Below is a small trained network, with its code and all its weights. Each question gives an input and a target symbol and asks what happens when units are switched off, that is, made to give their printed mean instead of their output.

import numpy as np


def w(rows, s, z=0):
    codes = np.array(rows[::2]) - 128.0
    scale = np.full(codes.shape[1], s)
    scale[-1] = z or s
    return codes * scale


def norm(h):
    return h / np.sqrt((h * h).mean(-1, keepdims=True) + 1e-5)


def softmax(a):
    e = np.exp(a - a.max(-1, keepdims=True))
    return e / e.sum(-1, keepdims=True)


def log_softmax(a):
    a = a - a.max(-1, keepdims=True)
    return a - np.log(np.exp(a).sum(-1, keepdims=True))


def net(x, mask):
    ids = ['ΘΠΨΩβγεζηλμξτφ'.index(c) for c in x.split()]
    T = len(ids)
    res = E[ids] + P[:T]
    u = 0
    for l in range(3):
        r = norm(res)
        for j in range(2):
            rows = slice(2 * j, 2 * j + 2)
            q, k, v = (r @ M[l][rows].T for M in (Q, K, V))
            z = softmax(np.where(np.tri(T) > 0, q @ k.T / 2**0.5, -1e9)) @ v
            o = O[l][rows]
            res = res + np.where(mask[u + j], z, o[:, -1]) @ o[:, :-1]
        u += 2
    return log_softmax(norm(res)[-1] @ U[:, :-1].T + U[:, -1])


Q, K, V, O = {}, {}, {}, {}
E = w([
[185,103,76,159,181,70,164,101],'Θ',
[163,153,152,116,173,66,29,181],'Π',
[116,119,74,69,211,104,123,40],'Ψ',
[117,107,92,136,133,176,13,190],'Ω',
[153,230,147,130,147,95,84,217],'β',
[98,110,38,148,107,82,70,160],'γ',
[116,186,102,147,108,82,92,183],'ε',
[144,250,116,128,161,92,63,214],'ζ',
[111,139,108,144,103,91,101,129],'η',
[144,233,123,146,112,129,90,159],'λ',
[254,94,103,123,74,149,128,135],'μ',
[187,150,209,232,128,133,102,104],'ξ',
[135,238,134,140,130,150,74,141],'τ',
[126,108,95,111,162,80,63,235],'φ',
],0.018)
P = w([
[121,218,13,178,129,107,76,126],'0',
[138,172,80,154,125,116,62,127],'1',
[144,162,111,140,127,128,77,118],'2',
[147,149,124,129,132,133,78,115],'3',
[141,138,133,126,134,135,96,118],'4',
[142,134,140,120,133,147,95,118],'5',
[137,127,157,115,138,146,106,117],'6',
[133,114,160,107,140,142,112,113],'7',
[138,109,164,103,143,149,120,113],'8',
[133,105,168,102,152,148,132,110],'9',
[125,96,169,102,161,150,141,111],'10',
[132,88,173,93,162,152,142,116],'11',
[129,84,175,97,163,158,143,103],'12',
],0.011)
Q[0] = w([
[99,157,62,170,126,163,80,177],'0.h0',
[112,183,113,134,49,90,164,63],'0.h0',
[149,60,218,150,2,192,143,131],'0.h1',
[140,121,113,111,240,58,31,158],'0.h1',
],0.0089)
K[0] = w([
[167,126,141,96,111,108,144,154],'0.h0',
[105,174,77,143,98,79,42,153],'0.h0',
[121,153,68,129,72,111,81,244],'0.h1',
[149,46,153,137,140,179,200,108],'0.h1',
],0.011)
V[0] = w([
[145,136,237,67,45,130,65,14],'0.h0',
[103,42,158,157,125,48,175,20],'0.h0',
[91,166,147,85,2,171,72,178],'0.h1',
[207,135,111,80,207,83,81,171],'0.h1',
],0.0044)
O[0] = w([
[93,88,177,103,169,246,143,142,109],'0.h0',
[95,79,152,146,87,173,254,89,5],'0.h0',
[49,88,62,151,190,201,190,205,107],'0.h1',
[163,70,147,130,95,188,141,212,253],'0.h1',
],0.0081,0.0042)
Q[1] = w([
[124,107,103,120,115,102,246,30],'1.h0',
[107,119,64,150,108,138,230,106],'1.h0',
[109,123,182,158,143,157,55,230],'1.h1',
[79,136,112,166,126,102,181,73],'1.h1',
],0.013)
K[1] = w([
[58,196,30,131,146,85,2,239],'1.h0',
[154,224,112,118,95,71,45,211],'1.h0',
[158,80,196,168,69,234,209,117],'1.h1',
[110,239,64,129,185,89,66,100],'1.h1',
],0.0092)
V[1] = w([
[166,116,165,217,22,151,169,211],'1.h0',
[105,135,56,2,57,110,111,201],'1.h0',
[218,83,111,95,33,183,160,129],'1.h1',
[173,88,133,210,119,121,119,155],'1.h1',
],0.0074)
O[1] = w([
[133,100,116,255,134,161,179,219,155],'1.h0',
[102,151,132,63,5,160,147,183,80],'1.h0',
[171,104,81,88,131,160,164,109,186],'1.h1',
[112,79,153,95,202,49,104,57,255],'1.h1',
],0.0095,0.0069)
Q[2] = w([
[74,193,170,141,202,54,182,20],'2.h0',
[173,96,2,2,82,166,112,185],'2.h0',
[183,146,138,100,80,176,178,113],'2.h1',
[12,20,132,175,102,145,179,148],'2.h1',
],0.0093)
K[2] = w([
[96,202,154,170,120,77,86,156],'2.h0',
[169,90,133,46,145,193,126,50],'2.h0',
[119,63,101,104,125,180,137,130],'2.h1',
[172,119,135,252,145,149,182,147],'2.h1',
],0.011)
V[2] = w([
[178,190,120,82,127,24,63,75],'2.h0',
[254,120,39,164,105,158,125,105],'2.h0',
[98,151,180,88,112,148,215,98],'2.h1',
[136,227,113,123,77,71,78,132],'2.h1',
],0.0073)
O[2] = w([
[88,40,213,99,203,116,163,133,227],'2.h0',
[254,170,130,47,149,138,241,82,208],'2.h0',
[83,228,67,115,118,82,76,216,2],'2.h1',
[174,188,134,181,88,103,237,39,222],'2.h1',
],0.0088,0.0087)
U = w([
[255,147,111,144,147,59,115,58,169],'Θ',
[141,42,218,84,149,215,131,194,253],'Π',
[67,155,124,12,169,135,106,100,127],'Ψ',
[159,106,123,160,65,187,39,127,64],'Ω',
[130,187,167,129,141,151,139,205,94],'β',
[85,85,55,142,94,115,161,121,89],'γ',
[110,137,123,140,110,140,153,152,86],'ε',
[130,183,130,128,151,145,126,178,77],'ζ',
[62,105,135,162,64,161,203,109,112],'η',
[111,174,139,140,128,171,145,146,95],'λ',
[205,143,70,88,149,203,210,179,84],'μ',
[118,117,125,221,239,148,131,149,106],'ξ',
[106,197,156,142,138,199,143,124,89],'τ',
[127,89,105,114,110,60,139,247,82],'φ',
],0.0079,0.0052)

Each question gives the input, a string of symbols that net reads in full, and the target symbol t.
The units are the heads (2 rows each of Q, K, V and O). Each row of codes is followed by its name. A weight is (code - 128) times the scale printed after its matrix; where a second scale follows, it is the last column's (O and U).
mask holds one flag per head, layer by layer. A switched-off head (its flag False) gives its mean, the last column of its rows in O, instead of its output. The means were averaged over made-up inputs and are rounded, as every weight is.
A unit's drop is (log p(t) with every unit on - log p(t) with that unit switched off) / (log p(t) with every unit on - log p(t) with every unit switched off).
The circuit of an input: a set's keep is (log p(t) with only the set's units on - log p(t) with every unit switched off) / (log p(t) with every unit on - log p(t) with every unit switched off). Starting from all 6 units, units are removed one at a time, each time the one whose removal leaves the highest keep (on an exact tie, the one counted first), for as long as the keep stays at least 0.8.
circuit, biggest first: the units of the circuit, biggest drop first
heads that matter: for each layer, one digit per head in row order, 1 if its drop is at least 0.15 and else 0, layers parted by /
drop of u: that unit's drop, to one decimal
input φ φ β φ Ω Ω φ Ψ, target Ψ: circuit, biggest first => (1.h0; 2.h1)
input ξ Ω φ ξ φ μ η Ω Ω η Ω Π, target μ: circuit, biggest first => (2.h0; 1.h0; 1.h1)
input μ Ω Ω φ φ, target μ: circuit, biggest first => (2.h0; 1.h0)
input Ω φ ξ φ μ Ω, target μ: circuit, biggest first => (2.h0; 1.h0)
input β Θ Π ξ Ω Ψ β β μ Ω ζ η, target μ: circuit, biggest first => (2.h0; 1.h0; 1.h1)
input φ τ μ Ω ξ Ψ Ω φ, target Ψ: heads that matter => 10 / 10 / 00
input Ω Ω Ω μ φ Ω Ω Ω ξ ζ Ω ξ, target ξ: circuit, biggest first => (1.h0; 0.h1)
input η β ξ Ω η, target ξ: circuit, biggest first => (1.h0)
input Ω ξ Ω φ μ β ζ, target μ: circuit, biggest first => (1.h0; 1.h1)
input Ω η λ ζ β φ φ Ω η, target η: circuit, biggest first => (1.h0; 2.h0; 0.h1)
input β μ Ω Π τ τ η Ω φ Ψ Ω μ, target μ: circuit, biggest first => (2.h0; 0.h1; 1.h1)
input η φ Ω Ω Π Ω μ ζ Ω β Ω γ τ, target μ: circuit, biggest first => (1.h0; 2.h0; 1.h1)
input φ μ Ω γ Ω Π Ω λ φ ζ μ Ω β, target μ: heads that matter => 00 / 11 / 10
input φ φ Ψ φ Π Ω τ, target Ψ: heads that matter => 00 / 10 / 10
input Θ Ψ λ Ω ξ Ω μ Ω Ψ Ω φ, target Ψ: circuit, biggest first => (1.h0)
input φ Θ ξ Ψ Ω β φ Ω γ, target Ψ: circuit, biggest first => (1.h0; 0.h0)
input η φ τ ξ φ Ω Ω Π, target ξ: heads that matter => 00 / 10 / 10
input ξ φ ξ Ω ξ τ ξ η μ Ψ λ Ω γ, target Ψ: heads that matter => 11 / 10 / 01
input φ Ω φ, target φ: heads that matter => 01 / 11 / 10
input Ψ ε Ω β φ Ω φ Ω ξ μ φ, target μ: heads that matter => 10 / 11 / 10
input β Ω η β Ω Ω, target Ω: heads that matter => 01 / 11 / 11
input Ω γ ξ β Ω μ μ Ω λ φ τ Ω γ, target μ: heads that matter => 00 / 10 / 10
input Ω φ Ω γ ξ γ Ω φ μ Ω, target μ: heads that matter => 00 / 11 / 10
input ξ φ Ω Ψ Ω Ω η, target Ψ: drop of 2.h0 => 0.1
input Ω λ Θ Ψ η η Ω φ ξ Π, target ξ: drop of 0.h0 => 0.1
